(in the rows, 128 means zero)
Here are made-up elements, facts about them, and rows of numbers that follow some of those facts. Name the element behind each unnamed row.

Facts:
π: sits directly inside; γ: is of sort
π vaflas <- bamar,supla
π gosaplel <- bapar,bruvor
π tede <- baskozen,gudok
π sepas <- bemak,gokliklam,raklar,stabu
π nenon <- betu
π vabik <- bikugra,deskizam,katrel,kegropim,plute
π riplim <- birugran,plakur
π zaklom <- bozi,greskil,stevas
π toskes <- brasenok,redres,somerel,trifum,vabrur
π katrel <- brepim,fliplirur
π klafe <- brolaplel,komuk,tadru,zeguk
π pupi <- bukli,fugrol,kloskas
π platrin <- bupi,duflo,fligam
π kasu <- diploskem,doklo,legopun,novum
π komuk <- doklil
π vabrur <- dredrik,pomok
π fudrosi <- drolak,skamo
π stuflon <- duse,kagok,namo,rulilel
π giflim <- fazan,flivak,kebil,kilok,nenon,vaflas
π duflo <- fiklun,rutrel
π tadru <- flelur
π bikugra <- fletroflim,gaber
π deres <- flifimo,fudrosi,kibrul,riplim
π vopel <- fota,kufen,puzim,tobrul
π redres <- gabes
π sogrem <- gagis,truvum
π kegropim <- gipal
π trupu <- gipor,lizil
π sutuk <- gosaplel,tede,totizik,trusto
π stagri <- gufles,kugizu
π somerel <- kagu
π pliplik <- kasu,kelagor,sogrem
π tobrul <- kestum
π trusto <- kleklas
π flifimo <- kleskil
π fligam <- klolal
π puzim <- legras,nipun
π stevas <- leplifis
π duse <- mepa,zudes
π flotroflok <- migok,radis,vigrom
π flivak <- mimun,rebrotum
π kilok <- muda
π migok <- nuflo
π kagok <- skeva
π bemak <- stefol
π kugizu <- stuli
π brasenok <- suzum,testun
π zeguk <- trares,vadruner
π kibrul <- vazedus
π brolaplel <- vutren
[bamar,betu,brasenok,bupi,doklo,fiklun,flelur,fletroflim,fligam,fliplirur,flivak,fota,greskil,gudok,kagok,kagu,kegropim,kilok,kleskil,klolal,kloskas,leplifis,lizil,muda,nenon,platrin,redres,skamo,stabu,stagri,sutuk,suzum,trares,truvum,vazedus,vopel,zaklom] γ 985
[bapar,bikugra,bozi,brepim,brolaplel,deres,deskizam,drolak,flifimo,gabes,gipor,kasu,kestum,kibrul,kufen,kugizu,pomok,pupi,rutrel,skeva,toskes,totizik,vutren,zeguk] γ 337
[baskozen,bemak,birugran,bruvor,fazan,fudrosi,fugrol,gufles,mepa,namo,novum,nuflo,puzim,radis,rebrotum,sogrem,stevas,stuli,supla,tobrul,trusto,vadruner] γ 464
[bukli,diploskem,doklil,flotroflok,giflim,gipal,gokliklam,gosaplel,katrel,klafe,legras,migok,mimun,plakur,pliplik,riplim,sepas,somerel,tede,vabrur,vigrom,zudes] γ 180
[dredrik,duflo,duse,gaber,gagis,kebil,kelagor,kleklas,komuk,legopun,nipun,plute,raklar,rulilel,stefol,stuflon,tadru,testun,trifum,trupu,vabik,vaflas] γ 356

Named rows:
[116  93 148  89  80 134 111 157 132 102 165 113 182 109  97 184 137 154
 143  97 134 152 142 132 129 134  77  85 141 103  84  72 143 190 140 211
 184 134 135 109  96]: novum
[132 101  93  73  94 145  99 171 169 147 134  92 224  93 132  95 109 106
 162 121 130 176 114 110 158 136 101 122 155 135  89 138 167 129 118 168
 155 103 127 158 139]: testun
[101  77 111 123 107 177 121 158 139 127 103 110 195  99 118 141 129 139
 116  93 150 171  76 117 163 138  66  89 144  75 100  74 123 130 137 159
 176 142 136  98 131]: migok
[101  88 114 129 119 176 115 147 154 150  96  93 210 105 122 137 107 125
 120  99 154 167  70 130 162 141  69 106 150  84 106  92 108 117 131 139
 182 137 135 115 127]: gosaplel
[100  84 111 124 107 180 123 162 145 133  96  99 209 101 130 138 120 136
 119  94 145 174  67 129 161 154  68 102 143  88 101  87 121 115 123 161
 167 137 137 108 135]: flotroflok
[100  66 154 108  87 151  82 157 123  99 148 167 179 112 126 176 195 189
 126  64 136 146  91  61 136  89  69  32 118  47  78  70 161 125 225 184
 186 161 104  80 101]: flivak
[116  92 146  93  85 170  81 148 149 118 124 112 207 101 146 132 112 113
 145 105 125 138 104 107 113 126  81  97 136 139  92 116 148 103 147 180
 187 142  92 145 119]: lizil
[112  93 118  88 103 119  73 184 152 164 141 103 217  96 117 115 118 126
 171 117 138 160 101 112 157 135  80 107 153 110  84 133 147 140 133 179
 167 119 123 146 126]: kleklas
[111 125 137 113 125 126  96 149  91 138 145 129 190  90 116 144 109 136
 151 103 119 171 110  98 127 121  81  87 148 137  94  89 160 139 129 163
 175 143 125 109 130]: kufen
[102  70  94  91 107 137  81 171 164 155 134  91 216 102 132 124 145 154
 153 107 137 181  77 112 154 129  90 100 147  95  91 130 148 126 129 172
 155  97 134 116 132]: trupu
[116 107 118 117 100 171 118 173 136 130 104 109 204  93 120 125  96 101
 130 107 141 158 107 123 157 154  65 111 147 104  97  87 124 132 123 170
 180 154 123 134 143]: gokliklam
[115  94 110 119 125 145  98 124 117 126 131  88 201  92 138 172 112 147
 131  83 128 204 103 116 118 134  88  90 143 157 106 115 143 122 111 182
 182  96 151  58 149]: kasu
[ 87 100 119 102 102 171 113 142 170 131 135  76 201 128 133 160 154 165
 117 103 115 170  87 144 103 123 105 114 141 101 100  70 143 161  92 167
 159 108 115 144 125]: fudrosi
[113  94 154  98  92 164  75 142 152 130 124 110 209 104 140 134 106 111
 148 106 132 133 100 110 116 122  80  98 139 136  93 119 140 103 153 170
 193 144  93 151 110]: gudok
[ 83  97 131 125 128 138  93 139  96 139 135 127 176  96 114 154 159 178
 125  85 120 188  68  86 117  96  85  65 140 110  95  60 170 156 120 158
 170 129 120  87 145]: kibrul
[ 95  96  91 106 140 154 102 140  97 128 136 108 184  97 152 134 115 155
 146 131 103 184  82 116 111 125  95  97 147 129 115  97 142  96 108 145
 154 121 137  77 122]: bikugra
[111 131 137 114 126 129  97 151  96 145 138 117 205  93 129 141 101 134
 155 104 114 174 101 111 126 137  82  99 146 151  95 104 157 124 114 166
 167 137 126 116 134]: skeva

Rows to name:
No name comes twice in this set of rows, the named rows included.
[108  72 108 122  97 177 120 159 146 120  96  89 208  95 128 155 117 134
 116  83 153 183  83 134 159 163  63  99 139 103 101  97 115 123 119 189
 177 124 147  83 145]	pliplik
[108  78 122  95  93 155 116 136 158 108 151  85 194 119 119 190 145 168
 127  91 134 174 115 144 124 134  91  94 140 101  96  84 132 161 127 192
 176 104 145  90 101]	sogrem
[108  82  92  99 109 125  82 186 152 142 154 126 203 109 127 142 178 173
 143  88 132 180 104  80 161 110  87  76 138  46  82 109 154 138 180 176
 163 116 129  97 134]	vaflas
[115 110 121 102 121 154 129 121 115 134 130 112 213  96 135 138 123 156
 139  88 120 203  69 106 146 126 101  87 146 150  97  98 183 107 119 137
 143 113 148  97 124]	toskes

Now the same elements, written a new way:
Some elements and their rows:
[210  98 149 182  67 129 147 132  82 164 122 123 125 135  99 156 150 152
 123 162 146 174 156 150  92 140 166 112 140  96 105 156 156 164]: gosaplel
[210  99 149 183  66 130 147 132  83 163 122 121 125 136 100 154 151 152
 122 162 145 173 156 151  92 140 166 112 140  97 106 156 156 165]: tede
[175 113 155 170  74 135 193 108  79 162 135 151 136 149 140 141 157 143
 119 139 201 142 140 137 141 129 137 105 144 114 116 139 139 157]: sepas
[120 201 134 126 185 145  91 103 140 148 161  93 133 127 124 115 167 115
 117  79 152 138 110  93 124 129 165 145 102 110 146 147  90 137]: kufen
[127 190 163 118 119 138  48 128 115 105 161 159 156 101 129 153 198 100
  99  67 165 140 111 106 122  97 148 149 142 108 151 105 107 148]: toskes
[141 189 126 135 166 132  54 126 151 147 150  82 125 112  84 131 159 130
 119 102  95 173 119 113  72 138 185 151 101  85 141 158 109 146]: bapar
[ 80  81 127 126 180 128 173  55 186 141  91 171 142 136 176 154  85  84
 176  86  53 135 137 116 116 164  68 146  80 124 124 110 136 121]: legopun
[160 105 147  81 128 104 147 110  98 153  87 157 157 112  92 132 100  92
 142  13  93 134 105 136 179 130  90 141  83 144 107  73 174 111]: vaflas
[178  91 146 111 160 137 124  90 107 130 106 116 154 139 122 139 109  67
 156  40 126  91 149 103 166 159  92 148 115 157 103 115 142  97]: duse
[146 102 118 117 175 125 138  71 191 150 106 130 147 130 111 144  93 114
 166  67  83 123 136 126 134 171  83 162  94 161 124 114 149 105]: raklar
[ 93 124 110  95 158 131 154 148 134 152  96 138  93 149  54 125 118 154
  97 129  59 195 148 181 168  65 123  94 102 142 132 101 117 158]: supla
[124 100  98 131 160 141  98 152 160 130 101  98  83 153  39 151 116 154
 109 176  21 200 189 178 100 101 141 106 128 127 128 147 111 155]: baskozen
[131 124 141  94  79 102 112 205  50 108 109 126 130  87 152  93 107 119
 122 137 140  94  83 125 152  99 149 120 125 137 108  95 163 111]: nenon
[131 126 141  94  80 103 113 203  52 107 109 124 131  84 153  92 107 119
 122 137 141  92  83 123 152  99 149 122 127 137 107  95 163 111]: kilok
[115 122 111 127 126 121 107 167 143 107 126 101 120 102 169 105  98 143
 146 189 131  87 111 117 108 138 143 142 134 154 126 132 139 106]: kloskas
[143 155 140 112  81 107 126 193  91  95 148 117 126 108 164  91  94 107
 110 174 163  34 119 138  98 137 116 127 169 112 126 117 160  94]: kegropim
[116 124 123 127 109 128  73 170 173  91 127 140 131  79 178 137 116 149
 141 198 134  97 121 130 100 116 133 162 150 183 138  99 146 119]: suzum

Which element is each row?
No name comes twice in this set of rows, the named rows included.
[ 93 104 144 186 116 141 237  72 141 176 121 181 121 153 204 148 136 144
 142 180 149 170 139 135 106 134 122 102 107  97 128 138 124 178]	diploskem
[131 126 140  92  80 101 115 205  49 111 108 125 131  84 151  92 106 120
 121 137 139  96  81 126 154  98 150 120 123 137 107  92 165 113]	flivak
[174 132 147 102 129 111 157  98 141 139 128 149 154 136 105 132  89  80
 131  50 115  73 144 147 126 169  58 149 128 121 125  98 167  94]	vabik
[140 110 134 122 103 127  92 184  70  87 125  94 129 108 177 102 113 103
 135 163 163  62 119 100 135 129 148 128 154 146 107 132 136  99]	vopel
[116 200 132 125 180 141  92 104 143 147 161  99 134 124 122 116 166 119
 116  81 147 141 108  96 118 129 163 144 102 103 148 145  93 138]	rutrel
[161  90 139 109 136 121 129  90 126 125 105 144 157 131 113 147 106  85
 152  44 102 110 135 119 149 160  81 148 117 140 113 109 152 101]	trupu
[187 162 165 161  64 123 226 116  97 175 162 159 132 153 131 123 140 137
  93 145 215 100 147 171 111 139 108 104 158  88 132 126 159 150]	katrel
[176 114 168 170  53 142 153 112 116 142 136 199 148 120 149 179 178 152
 114 148 204 154 149 153 130 103 127 126 164 146 132 100 149 173]	vabrur
[122 123 115 128 138 131 104 166 135 110 128  85 118 107 175 100 100 133
 148 186 142  78 118 110 117 138 148 142 133 163 120 136 134 105]	fota
[122  98 126 115 151 157 122 149  82 110 112 114 101 171  82 134 139 106
  97 130 106 145 184 146 172  84 123  86 151 139 118 135  92 141]	puzim
[102  88 124 123 178 126 160  61 187 144  96 157 144 134 155 151  88  93
 172  79  63 132 136 120 122 167  74 150  85 135 124 111 140 116]	kelagor

Now the same elements, written a new way:
Named rows:
[ 91 118 164 124 111 126 147 147  85 113 130 139 141 123 119 123 138 134
 128 123 122 117 169 123 164 134]: lizil
[230 130 108 120 129 141 124 112 161 123 112 117 125 138 146 133 107 120
 121 129 120 135 128  88 134 123]: trupu
[151 135  95 138 147 142 105 136 160  91 106 129 109 119 120 110 135 134
 132 129 152 123 122 149 123 116]: kugizu
[106 158  97 134  80 111 108 114 107 112 161 124 126 141 143 127 132 133
 119 136 119 124 127 134  67 107]: vabrur
[211 127 133 131 145 126 132 110 168 116 108 100 130 137 140 117 109 112
 128 132 117 130 122  86 127 139]: kleklas
[ 90 163 126 101 104 109 126  97 156 101 160 118 131 142 137 129 139 134
 124 136 127 117 129 130  72 130]: tede
[238 122 139 149 128 121 138 113 154 116 116 116 125 132 154 117 100 115
 126 132 119 142 114  94 139 130]: gaber
[159 127 125 165 146 122 118 138 154  84 108 129 109 112 126  93 128 129
 137 132 151 129 106 155 127 124]: deskizam
[ 95 112 134 138 176 128 132 128 139 213 134 108 130 135 113 164 117 120
 140 115 126 148  77 147 120 133]: supla
[ 95 116 184 108 103 130 131 153 100 125 131 148 141 119 121 117 143 130
 125 124 118 120 174 124 163 134]: trares
[159 133 120 115 137 145  84 144 180 105 108 142 109 112 123 102 142 128
 129 130 147 127 125 152 123 116]: zeguk
[112 157 132  92  73 120 106 112 149 133 163 152 128 132 146 119 139 129
 112 134 123 129 127 136  75 125]: klafe
[ 89 118 155 140 110 123 136 153  69 107 129 128 140 126 118 125 137 133
 130 124 117 116 173 123 159 121]: kagu
[ 94 158 107 135  74 111 137 107 119 127 154 143 133 130 139 112 130 122
 115 135 128 130 117 135  71 144]: zudes
[142 126  75 141 157 143 104 129 157  91 113 139 101 121 121 102 143 137
 133 129 148 121 109 144 133 126]: kibrul
[ 91 105 133 112 193 122 131 123 119 215 124 114 132 123 124 171 118 124
 135 136 128 139  71 143 114 128]: novum
[ 90 119 160 126 108 129 148 147  85 113 129 140 141 123 118 124 138 133
 128 123 123 118 171 123 165 135]: bupi

Which element is each row?
No name comes twice in this set of rows, the named rows included.
[120 121 171 118 104 126 147 141  99  93 141 142 135 126 134 144 134 146
 129 124 127 123 179 130 180 114]	kegropim
[ 88 144 104 131  93 107 130 101 118 126 165 145 123 135 141 101 139 129
 118 135 121 125 103 130  80 147]	plakur
[230 133 104 122 125 143 126 111 161 123 111 119 127 137 146 134 106 118
 120 130 120 136 131  89 134 125]	duflo
[ 91 113 169 107 124 128 149 147  72 122 125 141 141 121 122 123 134 140
 125 129 125 110 159 121 157 130]	truvum
[ 80 102 107 138 187 123 126 116 134 202 137 118 125 129 120 164 130 118
 141 129 121 146  75 142 133 142]	birugran
[147 128 125 141 142 133  97 145 164 106 104 135 111 111 119  86 137 123
 132 131 146 127 111 151 118 128]	vutren
[ 86 128 166  97 127 132 141 137 118  91 131 121 141 133 116 144 145 143
 134 124 125 108 187 120 166 125]	sutuk
[116 161 119 114  81 124 129 112 134 133 167 136 126 148 134 116 126 139
 116 116 129 126 115 134  70 123]	giflim
[142 130 110 156 148 131 112 140 151  95 102 128 111 114 117  91 133 125
 134 130 149 124 109 150 118 130]	gipor
[ 86 116 109 141 164 125 133 121 135 204 126 115 135 124 118 177 121 112
 138 130 128 152  90 148 124 139]	mepa
[ 95 148  85 115  95 118 122  97 127 120 171 150 119 140 143 116 143 138
 116 133 123 124 112 128  87 135]	riplim
[ 86 120 127 108 193 126 121 112 170 180 132  93 131 135 117 193 131 124
 145 130 127 140 101 143 125 125]	trusto
[ 94 109 145 118 168 124 110 129 152 214 132 120 131 122 122 165 128 111
 137 130 121 152  87 148 123 135]	vadruner

